Below are the code and all the weights of a small trained network. Each question names an input and a class and asks about switching units off, where a switched-off unit gives its printed mean instead of its output.

import numpy as np


def w(rows, s, z=0):
    codes = np.array(rows[::2]) - 128.0
    scale = np.full(codes.shape[1], s)
    scale[-1] = z or s
    return codes * scale


def f(y):
    return np.maximum(y, 0)


def log_softmax(a):
    a = a - a.max(-1, keepdims=True)
    return a - np.log(np.exp(a).sum(-1, keepdims=True))


def net(x, mask):
    res = np.array(x, float).reshape(1, 7) / 4 @ E
    y = f(res @ A[0][:, :-1].T + A[0][:, -1])
    res = res + np.where(mask, y, B[0][:, -1]) @ B[0][:, :-1]
    return log_softmax(res[-1] @ U[:, :-1].T + U[:, -1])


A, B = {}, {}
E = w([
[74,176,164,94,117,93,191],'x0',
[48,109,98,78,54,170,93],'x1',
[185,162,178,172,71,194,145],'x2',
[64,169,73,183,134,97,12],'x3',
[159,127,213,1,71,14,103],'x4',
[159,213,62,106,101,63,181],'x5',
[142,85,91,161,75,83,179],'x6',
],0.0089)
A[0] = w([
[102,145,121,72,189,131,154,75],'n0',
[88,117,62,147,163,101,112,121],'n1',
[64,103,98,195,175,80,115,151],'n2',
[128,94,136,150,77,162,76,113],'n3',
[187,149,99,194,124,75,104,184],'n4',
[137,139,250,176,130,130,171,194],'n5',
[162,150,147,186,171,151,108,245],'n6',
[175,99,116,167,129,125,119,129],'n7',
[150,124,79,67,46,80,138,177],'n8',
[58,183,148,89,93,140,134,156],'n9',
[71,156,78,167,176,121,90,130],'n10',
[132,97,90,118,121,74,170,173],'n11',
[126,101,156,126,130,172,124,33],'n12',
[108,108,140,138,112,101,163,104],'n13',
[171,110,188,96,142,115,165,165],'n14',
[89,116,179,160,115,98,83,195],'n15',
[164,154,164,230,144,168,92,253],'n16',
[102,158,131,140,225,197,137,141],'n17',
[135,129,123,70,203,106,106,212],'n18',
[158,120,212,121,131,146,163,78],'n19',
],0.012,0.0044)
B[0] = w([
[99,97,196,137,158,178,107,171],'n0',
[146,48,68,142,1,49,163,202],'n1',
[193,96,50,92,91,116,144,221],'n2',
[147,232,202,132,210,94,83,180],'n3',
[53,139,111,82,76,137,139,202],'n4',
[239,139,55,99,46,121,207,240],'n5',
[58,63,130,86,173,165,120,219],'n6',
[116,161,118,164,103,200,88,171],'n7',
[62,195,136,84,160,206,124,250],'n8',
[108,239,189,135,153,195,117,199],'n9',
[161,102,135,161,37,48,180,223],'n10',
[59,114,47,102,154,140,146,204],'n11',
[159,160,152,152,157,71,119,156],'n12',
[135,91,112,98,130,130,127,162],'n13',
[140,125,58,97,122,131,176,241],'n14',
[165,157,96,97,101,166,128,192],'n15',
[94,110,97,74,142,203,128,246],'n16',
[8,154,137,154,244,183,74,225],'n17',
[160,113,118,80,128,170,100,211],'n18',
[192,137,120,129,37,100,116,212],'n19',
],0.0082,0.011)
U = w([
[95,123,135,145,193,115,114,65],'0',
[197,176,148,127,101,104,108,120],'1',
[170,145,177,199,189,61,124,2],'2',
[89,159,160,125,191,254,83,206],'3',
[154,75,74,74,104,126,172,150],'4',
],0.012,0.0044)

Each question gives the input, the list of numbers given to net, and the class t.
The units are the neurons (one row each of A and B). Each row of codes is followed by its name. A weight is (code - 128) times the scale printed after its matrix; where a second scale follows, it is the last column's (A, B and U).
mask holds one flag per neuron, in row order. A switched-off neuron (its flag False) gives its mean, the last column of its row in B, instead of its output. The means were averaged over made-up inputs and are rounded, as every weight is.
A unit's drop is (log p(t) with every unit on - log p(t) with that unit switched off) / (log p(t) with every unit on - log p(t) with every unit switched off).
unit that matters most: the unit with the biggest drop
top k neurons: the k neurons with the biggest drops, biggest first
drop when u is switched off: that unit's drop, to one decimal
input [6,5,-1,3,-7,-6,7], class 4: unit that matters most : n2
input [3,0,-8,3,0,-4,-5], class 4: top 4 neurons : [n1; n10; n2; n8]
input [-7,-4,-2,-8,2,-8,-5], class 4: top 2 neurons : [n5; n19]
input [6,6,-6,8,-3,-8,-3], class 4: top 2 neurons : [n10; n1]
input [5,6,-5,3,4,0,4], class 3: top 3 neurons : [n9; n8; n5]
input [-8,7,-3,-5,-7,-4,7], class 3: top 3 neurons : [n3; n5; n7]
input [4,2,-5,7,0,-8,3], class 4: top 2 neurons : [n2; n1]
input [-7,-1,4,-6,-3,2,2], class 3: top 4 neurons : [n1; n10; n7; n2]
input [4,-7,-2,-5,-4,4,-3], class 3: top 2 neurons : [n17; n1]
input [-5,7,-4,-6,-4,5,-2], class 3: top 3 neurons : [n5; n2; n10]
input [1,2,-8,-8,-1,2,-8], class 3: drop when n13 is switched off : 0.0
input [1,3,0,6,2,-1,0], class 1: drop when n16 is switched off : 0.1
input [-8,4,4,-2,8,2,2], class 3: drop when n5 is switched off : 0.2
input [-4,2,-7,-6,7,6,-4], class 3: unit that matters most : n8
